Here is a tiny trained network, its code and every weight. The questions are about switching its units off for an input and a target symbol, where a switched-off unit gives its printed mean instead of its output.

import numpy as np


def w(rows, s, z=0):
    codes = np.array(rows[::2]) - 128.0
    scale = np.full(codes.shape[1], s)
    scale[-1] = z or s
    return codes * scale


def norm(h):
    return h / np.sqrt((h * h).mean(-1, keepdims=True) + 1e-5)


def f(y):
    return y / 2 * (1 + np.tanh(0.7978845608 * (y + 0.044715 * y**3)))


def softmax(a):
    e = np.exp(a - a.max(-1, keepdims=True))
    return e / e.sum(-1, keepdims=True)


def log_softmax(a):
    a = a - a.max(-1, keepdims=True)
    return a - np.log(np.exp(a).sum(-1, keepdims=True))


def net(x, mask):
    ids = ['αβδεζηθλξπστψω'.index(c) for c in x.split()]
    T = len(ids)
    res = E[ids] + P[:T]
    u = 0
    for l in range(2):
        r = norm(res)
        for j in range(3):
            rows = slice(2 * j, 2 * j + 2)
            q, k, v = (r @ M[l][rows].T for M in (Q, K, V))
            z = softmax(np.where(np.tri(T) > 0, q @ k.T / 2**0.5, -1e9)) @ v
            o = O[l][rows]
            res = res + np.where(mask[u + j], z, o[:, -1]) @ o[:, :-1]
        u += 3
        y = f(norm(res) @ A[l][:, :-1].T + A[l][:, -1])
        res = res + np.where(mask[u : u + 8], y, B[l][:, -1]) @ B[l][:, :-1]
        u += 8
    return log_softmax(norm(res)[-1] @ U[:, :-1].T + U[:, -1])


Q, K, V, O, A, B = {}, {}, {}, {}, {}, {}
E = w([
[55,164,107],'α',
[152,63,125],'β',
[108,82,52],'δ',
[108,121,118],'ε',
[96,118,134],'ζ',
[146,148,81],'η',
[96,145,123],'θ',
[137,129,69],'λ',
[137,155,192],'ξ',
[128,123,67],'π',
[253,157,192],'σ',
[97,124,135],'τ',
[115,196,137],'ψ',
[131,116,145],'ω',
],0.034)
P = w([
[253,128,110],'0',
[179,118,124],'1',
[189,123,121],'2',
[220,119,73],'3',
[169,131,168],'4',
[185,130,122],'5',
[164,138,174],'6',
[147,128,185],'7',
[152,142,181],'8',
[129,146,205],'9',
[151,144,179],'10',
[156,119,153],'11',
[220,76,36],'12',
],0.0053)
Q[0] = w([
[177,108,41],'0.h0',
[3,168,181],'0.h0',
[185,188,161],'0.h1',
[169,2,207],'0.h1',
[18,135,162],'0.h2',
[165,233,94],'0.h2',
],0.0069)
K[0] = w([
[155,163,72],'0.h0',
[111,167,175],'0.h0',
[157,109,180],'0.h1',
[223,177,187],'0.h1',
[93,145,71],'0.h2',
[9,48,125],'0.h2',
],0.016)
V[0] = w([
[210,126,66],'0.h0',
[144,40,236],'0.h0',
[94,122,67],'0.h1',
[202,145,137],'0.h1',
[99,119,254],'0.h2',
[81,98,112],'0.h2',
],0.0073)
O[0] = w([
[127,196,225,140],'0.h0',
[117,214,130,5],'0.h0',
[3,212,34,243],'0.h1',
[153,191,83,41],'0.h1',
[49,157,203,2],'0.h2',
[65,113,241,178],'0.h2',
],0.0047,0.0037)
A[0] = w([
[127,71,147,92],'0.n0',
[218,182,114,250],'0.n1',
[59,62,155,13],'0.n2',
[147,169,159,43],'0.n3',
[126,164,120,158],'0.n4',
[77,174,130,164],'0.n5',
[71,245,96,77],'0.n6',
[146,193,195,108],'0.n7',
],0.013,0.0023)
B[0] = w([
[162,251,160,143],'0.n0',
[42,62,108,187],'0.n1',
[212,125,52,194],'0.n2',
[199,146,36,131],'0.n3',
[113,108,29,150],'0.n4',
[184,135,42,200],'0.n5',
[228,105,180,253],'0.n6',
[226,29,3,181],'0.n7',
],0.0053,0.0047)
Q[1] = w([
[128,95,160],'1.h0',
[85,171,73],'1.h0',
[107,185,199],'1.h1',
[120,68,181],'1.h1',
[104,142,205],'1.h2',
[38,2,59],'1.h2',
],0.0099)
K[1] = w([
[69,110,70],'1.h0',
[130,60,126],'1.h0',
[49,113,111],'1.h1',
[122,55,110],'1.h1',
[154,134,120],'1.h2',
[137,250,189],'1.h2',
],0.014)
V[1] = w([
[160,96,92],'1.h0',
[123,2,193],'1.h0',
[157,160,124],'1.h1',
[127,105,90],'1.h1',
[115,24,135],'1.h2',
[187,126,150],'1.h2',
],0.0097)
O[1] = w([
[112,63,78,255],'1.h0',
[137,21,108,84],'1.h0',
[253,196,31,163],'1.h1',
[150,172,33,207],'1.h1',
[145,27,118,135],'1.h2',
[227,143,194,120],'1.h2',
],0.0055,0.0046)
A[1] = w([
[195,52,98,211],'1.n0',
[45,35,110,196],'1.n1',
[186,162,2,197],'1.n2',
[193,157,110,88],'1.n3',
[13,172,103,171],'1.n4',
[179,140,246,104],'1.n5',
[192,64,123,252],'1.n6',
[8,202,110,91],'1.n7',
],0.009,0.0029)
B[1] = w([
[54,123,240,187],'1.n0',
[54,208,162,161],'1.n1',
[140,35,126,255],'1.n2',
[174,126,66,143],'1.n3',
[178,254,165,146],'1.n4',
[106,171,169,127],'1.n5',
[79,95,227,173],'1.n6',
[185,211,27,134],'1.n7',
],0.0095,0.013)
U = w([
[178,118,204,154],'α',
[102,134,109,19],'β',
[110,98,242,132],'δ',
[109,208,21,240],'ε',
[111,201,117,152],'ζ',
[7,169,151,218],'η',
[130,141,157,9],'θ',
[164,121,122,83],'λ',
[65,127,223,119],'ξ',
[73,121,108,2],'π',
[233,58,63,170],'σ',
[144,184,163,133],'τ',
[11,84,63,112],'ψ',
[99,154,204,131],'ω',
],0.011,0.0032)

Each question gives the input, a string of symbols that net reads in full, and the target symbol t.
The units are the heads (2 rows each of Q, K, V and O) and the neurons (one row each of A and B). Each row of codes is followed by its name. A weight is (code - 128) times the scale printed after its matrix; where a second scale follows, it is the last column's (O, A, B and U).
mask holds one flag per unit, layer by layer, with each layer's heads first. A switched-off unit (its flag False) gives its mean, the last column of its rows in O or B, instead of its output. The means were averaged over made-up inputs and are rounded, as every weight is.
A unit's drop is (log p(t) with every unit on - log p(t) with that unit switched off) / (log p(t) with every unit on - log p(t) with every unit switched off).
The circuit of an input: a set's keep is (log p(t) with only the set's units on - log p(t) with every unit switched off) / (log p(t) with every unit on - log p(t) with every unit switched off). Starting from the 12 units with the biggest drops (on a tie, the unit counted first), units are removed one at a time, each time the one whose removal leaves the highest keep (on an exact tie, the one counted first), for as long as the keep stays at least 0.8.
circuit, biggest first: the units of the circuit, biggest drop first
most important unit: the unit with the biggest drop
k most important neurons: the k neurons with the biggest drops, biggest first
top k neurons in layer l: the k neurons of layer l with the biggest drops, biggest first
heads that matter: for each layer, one digit per head in row order, 1 if its drop is at least 0.15 and else 0, layers parted by /
drop of u: that unit's drop, to one decimal
input λ ε ε, target η: 3 most important neurons -> (1.n1 0.n6 0.n5)
input ε θ δ δ ψ θ, target σ: most important unit -> 0.n6
input δ ω ψ ζ σ δ θ η ψ ψ ζ, target σ: circuit, biggest first -> (0.n2 1.h2 1.n1 1.n0)
input δ ψ ζ π ω δ α λ α τ, target ε: circuit, biggest first -> (1.h2 1.n7)
input η ζ α η, target ε: 2 most important neurons -> (0.n1 0.n7)
input δ ε ε δ ε δ ζ α, target ε: heads that matter -> 000 / 000
input δ ψ ε λ δ ε τ, target σ: heads that matter -> 010 / 001
input ψ λ ε α ε θ π, target ε: 2 most important neurons -> (0.n7 0.n6)
input η α λ, target ε: circuit, biggest first -> (1.h2 0.n7 1.h0)
input ψ ε ε ε ε π ζ α π, target ε: heads that matter -> 000 / 001
input λ α θ, target ε: heads that matter -> 100 / 001
input α ε ε ζ, target ε: heads that matter -> 000 / 001
input ψ ε ε η λ ε ω α ε λ, target ε: 3 most important neurons -> (0.n7 0.n1 0.n6)
input α ζ ζ ε, target ε: most important unit -> 0.n6
input ω α ω α δ ε η, target ψ: top 3 neurons in layer 0 -> (0.n1 0.n7 0.n6)
input ε π ψ ε, target σ: heads that matter -> 010 / 101
input α τ η, target ε: top 2 neurons in layer 0 -> (0.n7 0.n1)
input λ δ λ, target ψ: top 2 neurons in layer 0 -> (0.n1 0.n6)
input ψ ε τ, target σ: top 3 neurons in layer 0 -> (0.n2 0.n6 0.n0)
input η ε τ λ ε π β α τ λ ω ε ε, target η: most important unit -> 0.h1
input ε τ π ψ ε ψ τ ε ζ ζ, target σ: drop of 1.h2 -> 0.2
input δ ε ζ ε ζ ε α π ε ε ε, target ε: drop of 1.h2 -> 0.4
input ε ε ε π, target ψ: drop of 1.n1 -> 0.1
input λ ε α π θ, target ε: drop of 0.n7 -> 0.6
